In the rows, 128 means zero.
Each row of numbers belongs to one of the things below and depends on some of the facts about them. Some rows are named. Which thing is each other row?

Facts:
Z5 -φ-> 2; Z18 -φ-> 739; Z396 -φ-> 759; Z421 -φ-> 2; Z65 -φ-> 747; Z616 -φ-> 759
Z424 -φ-> 2; Z368 -φ-> 759; Z189 -φ-> 739; Z314 -φ-> 747; Z797 -φ-> 759; Z813 -φ-> 2
Z459 -φ-> 2; Z918 -φ-> 2; Z882 -φ-> 739; Z842 -φ-> 739; Z199 -φ-> 2; Z743 -φ-> 747
Z351 -φ-> 759; Z82 -φ-> 759; Z379 -φ-> 739; Z609 -φ-> 2; Z690 -φ-> 747; Z439 -φ-> 747
Z210 -φ-> 759; Z791 -φ-> 759; Z545 -φ-> 739; Z97 -φ-> 2; Z163 -φ-> 739; Z130 -φ-> 747
Z916 -φ-> 464; Z81 -φ-> 747; Z923 -φ-> 739; Z54 -φ-> 739; Z89 -φ-> 759; Z200 -φ-> 759
Z276 -φ-> 747; Z139 -φ-> 759; Z706 -φ-> 759; Z704 -φ-> 739; Z637 -φ-> 759; Z128 -φ-> 747
Z782 -φ-> 739; Z250 -φ-> 747; Z273 -φ-> 759; Z792 -φ-> 759; Z484 -φ-> 747; Z492 -φ-> 747
Z393 -φ-> 747; Z571 -φ-> 747; Z582 -φ-> 747; Z211 -φ-> 747; Z557 -φ-> 464; Z864 -φ-> 747
Z787 -φ-> 747; Z945 -φ-> 759; Z653 -φ-> 747; Z143 -φ-> 739; Z760 -φ-> 739; Z101 -φ-> 759
Z215 -φ-> 464; Z170 -φ-> 747; Z47 -φ-> 739; Z39 -φ-> 2; Z601 -φ-> 759; Z530 -φ-> 759
Z645 -φ-> 747; Z159 -φ-> 2; Z107 -φ-> 464; Z843 -φ-> 759; Z268 -φ-> 2; Z614 -φ-> 464
Z615 -φ-> 739; Z721 -φ-> 747; Z597 -φ-> 747; Z961 -φ-> 759; Z322 -φ-> 739; Z717 -φ-> 464
Z977 -φ-> 747; Z859 -φ-> 464; Z401 -φ-> 747; Z387 -φ-> 747; Z324 -φ-> 464; Z805 -φ-> 747
Z93 -φ-> 747; Z20 -φ-> 2; Z410 -φ-> 739; Z669 -φ-> 747; Z910 -φ-> 739; Z908 -φ-> 747
Z289 -φ-> 747; Z212 -φ-> 739; Z505 -φ-> 464; Z307 -φ-> 747; Z954 -φ-> 759; Z16 -φ-> 747
Z112 -φ-> 747; Z886 -φ-> 759; Z12 -φ-> 464; Z715 -φ-> 759; Z481 -φ-> 739; Z378 -φ-> 759
Z244 -φ-> 464; Z632 -φ-> 2; Z448 -φ-> 464; Z458 -φ-> 2; Z712 -φ-> 2; Z804 -φ-> 739
Z814 -φ-> 464; Z526 -φ-> 2; Z868 -φ-> 747; Z374 -φ-> 739; Z901 -φ-> 747; Z596 -φ-> 759
Z591 -φ-> 464; Z610 -φ-> 747; Z810 -φ-> 747; Z781 -φ-> 739; Z229 -φ-> 739; Z807 -φ-> 739
Z108 -φ-> 464; Z426 -φ-> 464; Z418 -φ-> 739; Z909 -φ-> 464; Z941 -φ-> 759; Z88 -φ-> 747
Z664 -φ-> 747; Z281 -φ-> 2; Z5 -ζ-> benan; Z18 -ζ-> tranutuk; Z396 -ζ-> fabrus; Z421 -ζ-> benan
Z65 -ζ-> flodral; Z616 -ζ-> flodral; Z424 -ζ-> flodral; Z368 -ζ-> fabrus; Z189 -ζ-> benan; Z314 -ζ-> fabrus
Z797 -ζ-> dudir; Z813 -ζ-> fabrus; Z459 -ζ-> fladro; Z918 -ζ-> flodral; Z882 -ζ-> tranutuk; Z842 -ζ-> fabrus
Z199 -ζ-> benan; Z743 -ζ-> flodral; Z351 -ζ-> dudir; Z82 -ζ-> tranutuk; Z379 -ζ-> benan; Z609 -ζ-> benan
Z690 -ζ-> tranutuk; Z439 -ζ-> tranutuk; Z210 -ζ-> benan; Z791 -ζ-> fladro; Z545 -ζ-> fladro; Z97 -ζ-> benan
Z163 -ζ-> tranutuk; Z130 -ζ-> fladro; Z916 -ζ-> fabrus; Z81 -ζ-> fabrus; Z923 -ζ-> dudir; Z54 -ζ-> benan
Z89 -ζ-> fabrus; Z200 -ζ-> flodral; Z276 -ζ-> tranutuk; Z139 -ζ-> fabrus; Z706 -ζ-> flodral; Z704 -ζ-> benan
Z637 -ζ-> fladro; Z128 -ζ-> flodral; Z782 -ζ-> fladro; Z250 -ζ-> dudir; Z273 -ζ-> benan; Z792 -ζ-> tranutuk
Z484 -ζ-> dudir; Z492 -ζ-> benan; Z393 -ζ-> fladro; Z571 -ζ-> dudir; Z582 -ζ-> fladro; Z211 -ζ-> dudir
Z557 -ζ-> benan; Z864 -ζ-> benan; Z787 -ζ-> benan; Z945 -ζ-> benan; Z653 -ζ-> flodral; Z143 -ζ-> fladro
Z760 -ζ-> tranutuk; Z101 -ζ-> dudir; Z215 -ζ-> dudir; Z170 -ζ-> tranutuk; Z47 -ζ-> benan; Z39 -ζ-> fabrus
Z601 -ζ-> fladro; Z530 -ζ-> flodral; Z645 -ζ-> tranutuk; Z159 -ζ-> benan; Z107 -ζ-> benan; Z843 -ζ-> fabrus
Z268 -ζ-> dudir; Z614 -ζ-> flodral; Z615 -ζ-> fladro; Z721 -ζ-> fladro; Z597 -ζ-> fabrus; Z961 -ζ-> flodral
Z322 -ζ-> fladro; Z717 -ζ-> fabrus; Z977 -ζ-> flodral; Z859 -ζ-> benan; Z401 -ζ-> fabrus; Z387 -ζ-> fladro
Z324 -ζ-> benan; Z805 -ζ-> benan; Z93 -ζ-> tranutuk; Z20 -ζ-> benan; Z410 -ζ-> benan; Z669 -ζ-> tranutuk
Z910 -ζ-> benan; Z908 -ζ-> fabrus; Z289 -ζ-> flodral; Z212 -ζ-> flodral; Z505 -ζ-> tranutuk; Z307 -ζ-> benan
Z954 -ζ-> tranutuk; Z16 -ζ-> tranutuk; Z112 -ζ-> dudir; Z886 -ζ-> fabrus; Z12 -ζ-> fabrus; Z715 -ζ-> fabrus
Z481 -ζ-> flodral; Z378 -ζ-> dudir; Z244 -ζ-> flodral; Z632 -ζ-> flodral; Z448 -ζ-> fladro; Z458 -ζ-> tranutuk
Z712 -ζ-> dudir; Z804 -ζ-> benan; Z814 -ζ-> benan; Z526 -ζ-> tranutuk; Z868 -ζ-> tranutuk; Z374 -ζ-> dudir
Z901 -ζ-> tranutuk; Z596 -ζ-> benan; Z591 -ζ-> tranutuk; Z610 -ζ-> benan; Z810 -ζ-> fabrus; Z781 -ζ-> flodral
Z229 -ζ-> fladro; Z807 -ζ-> fabrus; Z108 -ζ-> fabrus; Z426 -ζ-> fladro; Z418 -ζ-> dudir; Z909 -ζ-> fladro
Z941 -ζ-> fabrus; Z88 -ζ-> benan; Z664 -ζ-> tranutuk; Z281 -ζ-> flodral; Z5 -ξ-> klastok; Z18 -ξ-> dopla
Z421 -ξ-> dopla; Z65 -ξ-> skikobrul; Z368 -ξ-> kudo; Z189 -ξ-> skikobrul; Z314 -ξ-> plapubra; Z797 -ξ-> kudo
Z813 -ξ-> plapubra; Z842 -ξ-> mubro; Z199 -ξ-> gakin; Z82 -ξ-> plapubra; Z609 -ξ-> skikobrul; Z690 -ξ-> kudo
Z439 -ξ-> plapubra; Z210 -ξ-> mubro; Z545 -ξ-> skikobrul; Z81 -ξ-> kudo; Z923 -ξ-> dredrunom; Z54 -ξ-> gakin
Z200 -ξ-> plapubra; Z276 -ξ-> mubro; Z139 -ξ-> dopla; Z706 -ξ-> kudo; Z704 -ξ-> kudo; Z637 -ξ-> vubri
Z128 -ξ-> vubri; Z250 -ξ-> kudo; Z792 -ξ-> toklin; Z393 -ξ-> mubro; Z582 -ξ-> dredrunom; Z211 -ξ-> skikobrul
Z864 -ξ-> dredrunom; Z653 -ξ-> dopla; Z143 -ξ-> kudo; Z760 -ξ-> kudo; Z101 -ξ-> toklin; Z170 -ξ-> toklin
Z39 -ξ-> dopla; Z601 -ξ-> klastok; Z530 -ξ-> toklin; Z645 -ξ-> klastok; Z159 -ξ-> kudo; Z107 -ξ-> mubro
Z843 -ξ-> dredrunom; Z268 -ξ-> skikobrul; Z615 -ξ-> toklin; Z721 -ξ-> skikobrul; Z597 -ξ-> dopla; Z961 -ξ-> vubri
Z322 -ξ-> gakin; Z717 -ξ-> dredrunom; Z859 -ξ-> dopla; Z401 -ξ-> dredrunom; Z324 -ξ-> vubri; Z805 -ξ-> kudo
Z93 -ξ-> gakin; Z20 -ξ-> toklin; Z910 -ξ-> dopla; Z908 -ξ-> vubri; Z289 -ξ-> gakin; Z212 -ξ-> klastok
Z307 -ξ-> skikobrul; Z954 -ξ-> kudo; Z12 -ξ-> skikobrul; Z715 -ξ-> klastok; Z244 -ξ-> gakin; Z448 -ξ-> mubro
Z458 -ξ-> kudo; Z804 -ξ-> plapubra; Z814 -ξ-> plapubra; Z526 -ξ-> plapubra; Z901 -ξ-> skikobrul; Z781 -ξ-> kudo
Z807 -ξ-> dredrunom; Z426 -ξ-> plapubra; Z418 -ξ-> dopla; Z941 -ξ-> skikobrul; Z281 -ξ-> dredrunom

Known rows:
Z791: [140 159 169 143 129 179 153 126  64 121 138 172 127 132  93 139 127 122
 135 139 136 122 108 104 158  97 156 102 160 111]
Z396: [ 92 138 139 120 142 166 186 112  87 147 150 157 107 169  71 154 160 110
 140 136 115 117 158 103 157  87 130  90 162 114]
Z616: [ 88 137 153 139 138 179 139 105  89 139 141 160 111 152  73 153 118 129
 123 152 141 100 123 108 153  96 147 109 170 109]
Z704: [ 79 134 168 134 153 168 148 108  97 139 133 148 121 158  89 150  99 127
 127 156 144  84 139 102 145  95 131 152 175 105]
Z484: [ 98 147 166 142 120 189 140 114 103 135 144 153 140 125  87 132 128 127
 148 145 156 124 126  90 146 107 153 140 142 105]
Z721: [ 88 149 160 147 137 203 135 115  89 122 149 170 115 117  90 141 101 133
 125 164 152 136  90  94 152  81 173  93 163 102]
Z18: [ 65 124 141 128 176 191 179 113  99 142 149 149  75 169  85 159 129 124
 109 137 125 101 107  97 145  91 146  81 172  98]
Z229: [149 146 175 146 137 171 164 131  69 115 141 163 114 138  89 136 113 126
 127 135 139 113  99 106 153  97 155 113 166 106]
Z97: [131 158 186 145 178 154 145 122 121 117 152 144 117 215  62 113 129 123
 113 125 137  74 158  73 129 137 153 169 183  99]
Z112: [ 82 140 158 151 120 184 132 106  91 138 138 157 135 116  86 146 103 130
 143 164 164 117 132 101 157  88 147 134 168 109]
Z597: [ 49 125 140 125 149 189 183 115 110 154 143 162 111 172  76 142 127 112
 132 144 137 155 157  87 162  97 148  68 161  95]
Z814: [125 152 160 136 156 154 122 122 110 114 163 173 119 189  66 122 143 122
 103 168 132  91 152  88 134 110 142 160 203 116]
Z189: [ 79 133 176 133 150 175 172 124  94 124 141 159 120 155  85 130 107 107
 110 153 135 131 158  85 128 109 151 139 176  91]
Z526: [167 150 151 133 184 144 169 131 126 104 171 179  84 229  64 129 175 123
  98 132 101 104 135  87 136 116 140 101 192 122]
Z82: [129 135 132 117 142 172 174 119  88 128 167 186  95 165  82 156 178 119
 120 148 111 143 141 108 151  91 134  77 164 124]
Z101: [146 147 164 151 109 160 147 127  70 131 140 158 142 123  61 134 137 115
 148 152 134 132 151 129 136  98 155 154 172 124]
Z843: [ 76 127 152 117 135 157 175 103 100 155 139 166 120 196  68 149 144 118
 113 143 134 121 163 109 158 112 122  95 158 108]
Z159: [125 150 180 141 180 142 135 120 113 115 138 156 121 218  68 121 110 125
 104 145 140  58 133  85 135 115 138 161 203 106]


Now the same things, written a new way:
Named rows:
Z814: [141 138 127 127 147 132 138 136 131 130 106 131 132 135 136 117 130 152
 134 152 131 153 127 135 119 113 122 129 126 130 114 127 135 128 144]
Z616: [123  75 139 112 100 123 132 134 131 137 167 143 110 106 103 143 145 146
 111 144  96  66 124 111 104 100 107 143 168 158 152 115 131 117 114]
Z690: [147 144 135 146 140 117 102 116 108 136 103 119 110 136 150  90 140 110
 149 132 116 156 133  95 111 140 133 116 132 125 127 120 119 124 112]
Z923: [ 90 111  95 129 145 172 156 118 128 109 148 131 136 102 109 178 123  64
 161  71 128  37 118 135 142 178 163 130 102 176 136 133 110 151 124]
Z439: [146 140 141 136 138 125 109 117 125 139 109 132 103 125 139  89 132 113
 129 139 122 174 128 104 132 136 131 114 128 107 125 118 111 118 121]
Z941: [128 135 117 117  97 118 114 161 162 110 167 145 148 122 109 144 125 143
 113 127 102 106 140 113 123 111 131 136 136 141 160 101 143 105  97]
Z200: [138  82 144 112  97 130 136 142 135 136 159 143 100 105 104 137 145 150
 116 142  89  65 118 106  99 102 111 145 161 149 145 113 130 113 120]
Z276: [139 157 133 153 131 130  93 111 106 137 133 124 102 154 140 108 142 122
 134 130 118 165 137  95 118 131 119 114 137 111 125 122 119 143 104]
Z244: [131  78 151 113 152 124 148 111 115 145 113 126 113 114 125 130 126 139
 123 166 136 154 105 142 106 117 104 130 160 141 109 126 126 118 152]
Z781: [ 99  92 155 128 141 150 175  99 100 122 156 120  99 122 113 166 126 104
 156  61  93   7  99 132 111 138 128 116 112 161 131 138 117 147 109]
Z792: [159 136 144 123  98 140 110 156 160 133 154 164  87 101 112  89 138 121
 114 131  83 111 131  86 140 114 136 129 131 112 159  95 111 101 101]
Z289: [127  77 155 108 140 119 145 109 116 146 109 127 112 115 124 134 127 136
 116 158 139 141 109 141 113 124 103 129 153 138 111 132 127 119 153]
Z39: [158 126 150 131 127  91 100 128 120 131  81 105 136 156 146 112 108 140
 100 168 189 227 122 152 142 139 130 143 131  79  92 149 141 114 172]
Z804: [ 97 132 148 123 133 164 175 119 129 117 158 142 123 117 122 150 114 112
 142  57 109  50 112 154 161 135 143 115  82 140 140 133 118 144 115]
Z424: [154  86 136 126 134  84 123 107  84 153  85  79 102 151 129 119 139 137
 106 177 187 174 123 126 102 121 100 133 163  99  87 165 141 131 171]
Z868: [131 142 135 136 141 122 105 108 120 143 120 127 114 126 140  95 134 110
 127 140 131 176 135 108 136 135 123 111 139 115 129 118 115 123 114]
Z410: [ 81 130 142 123 135 160 167 108 129 120 168 136 137 118 121 154 112 113
 136  58 112  52 117 157 161 137 138 114  90 144 148 131 122 150 111]
Z307: [130 139 116 121 135 120 131 131 125 135 128 126 137 142 133 131 136 146
 127 140 145 154 132 134 116 118 111 120 124 124 116 131 142 131 134]

Rows to name:
No name comes twice in this set of rows, the named rows included.
[ 88 139 135 122 131 158 170 115 128 120 180 137 134 125 115 161 120 114
 131  53 117  54 114 148 152 137 132 105  85 137 142 130 123 146 106]	Z189
[132 133 155 126 136 124 113 132 140 118 108 141 135 134 135 134 105 140
 119 144 135 186 118 153 143 130 130 135 126 117 115 124 132 113 143]	Z597
[142 147 117 128 148 114 122 135 134 117 127 120 147 144 126 138 119 139
 128 150 135 181 133 132 116 119 125 121 130 120 119 119 140 122 122]	Z12
[111  94 170 118 137 166 181 112 115 124 163 140  82 114 101 164 118 108
 133  67  99  32  87 141 135 133 126 117 101 134 128 135 108 137 122]	Z212
[136  95 131 116 142 119 137 115 107 144 132 118 104 138 116 146 146 139
 122 149 136 133 116 123  90 116  94 119 148 126 111 135 135 128 136]	Z65
[163 145 146 132 144 131 114 127 131 139 108 140  89 121 126  89 134 116
 124 139 121 175 125 105 137 129 131 114 115  88 121 121 107 113 127]	Z170
[145 142 127 136 139 106 111 136 124 110  89 114 142 145 138 132 126 133
 150 129 116 142 134 127 105 132 136 132 127 134 117 133 140 126 127]	Z81
[149 128 144 121  94 132 116 171 170 108 145 158 125 114 113 130 121 147
 119 128  87 102 129 119 132 111 144 147 128 127 151 102 135  96 114]	Z715
[132 137 122 124 144 124 134 126 127 132 115 129 146 134 136 119 129 149
 134 151 140 159 132 142 125 111 117 127 136 134 117 126 137 136 139]	Z557
[129 133 147 129 136 140 133 130 133 133 120 143 134 135 147 117 119 154
 128 156 135 174 113 153 135 121 118 135 135 126 113 121 132 127 151]	Z859
[128 126 152 127 139 123 109 113 127 147 110 138 118 109 145  87 122 107
 121 150 136 188 122 122 143 144 130 116 136 115 129 119 111 109 125]	Z93
[128 119 152 119  90 132 111 159 170 111 159 166 140 113 123 137 108 145
 106 134  96 119 123 134 142 118 137 151 145 135 156 100 133  97 116]	Z139
[137 144 130 133 134 122 105 118 119 144 130 125 110 131 134 102 138 112
 126 140 136 178 133 102 126 137 117 104 133 106 128 117 118 117 108]	Z901
[157  77 124 125 134  69 126 109  80 153  64  69 114 142 138 110 146 130
 127 176 181 151 125 115  86 128 109 132 158 116  88 164 146 121 171]	Z281

The same things again, as new rows of numbers:
Some things and their rows:
Z211: [ 92 166 160 111 147 126 148 134 156 118  78 175 121  84]
Z941: [ 85 163 170 120 143 124 142 129 138 134  78 151 116  83]
Z923: [ 86 183  93 109 142 137 154  82 195 178 101 154 149  86]
Z814: [106 140 119 109 128 126 165  92 118  85 116 119 107  94]
Z910: [ 92 117  96 113 119 128 150  87 169 119 123  60 158  99]
Z12: [ 93 173 157 113 142 124 150 106 121 119 111 182 130  75]
Z281: [ 96 174  68 119 127 124 171  42 182 181 117 139 175 107]
Z908: [ 79 161 161 117 145 126 157 137 138 129  97 128 150  79]
Z143: [109 157 125 118 118 126 150  72 212 122 113 111 154  97]
Z459: [106 140  99 112 123 117 157  72 203 112 129 143 184 104]
Z526: [107 119  86 101 118 115 143  69 184 106 120 146 166 115]
Z210: [ 92 133 118 127 127 134 185 129 148 107  97  31 127  93]
Z47: [ 98 116 110 117 108 124 135  74 169 113 118  88 139  96]
Z557: [109 143 118 118 122 129 173  89 132  87 125  97 112  85]
Z159: [106 111  82 133  96 120 153  50 185 124 133 124 157  95]
Z458: [115 126  81 125 103 121 159  60 208 112 129 131 166 102]
Z65: [101 171 158 115 137 120 156 105 139 115  81 127 111 101]
Z54: [ 91 114 106 111 119 124 143  85 164 111 121  73 154  99]

Name these rows:
No name comes twice in this set of rows, the named rows included.
[104 142 106 116 136 133 195 130 171  87  98  46 136  98]	Z276
[ 90 204 110 120 151 139 187  86 137 161 113 156 129  73]	Z717
[100 140 105 117 131 133 196 102 135  91 134  64 138  85]	Z107
[ 96 101  83 114 114 117 148  69 169 115 136 105 184 103]	Z199
[ 72 149 122 118 137 129 153 101 180 156 127  96 198  78]	Z842
[ 82 197 123 129 145 138 177 112 151 176  77 125 113  81]	Z843
[ 99 169 163 126 134 127 171 115 155 118  88  83 130  91]	Z616
[ 92 172 140 122 143 129 188 117 158 118 104  63 154  92]	Z653
[ 94 168 152 118 140 124 179 120 147 115  99  80 147  96]	Z289
[102 111  89 109 109 113 124  58 157 118 120 155 148 108]	Z609
[110 140 126 140 107 130 174  96 158 106  99  77 104  88]	Z805
[113 174 136  98 145 126 178 108 148  83 112 144 125  99]	Z426
[ 93 166 161 116 141 124 166 123 145 113  87  81 135  96]	Z961
[ 86 150 136 111 134 126 136 100 197 134 117 148 171  81]	Z374
[ 97 146 120 100 134 123 152  95 193 107 113  97 170 105]	Z322

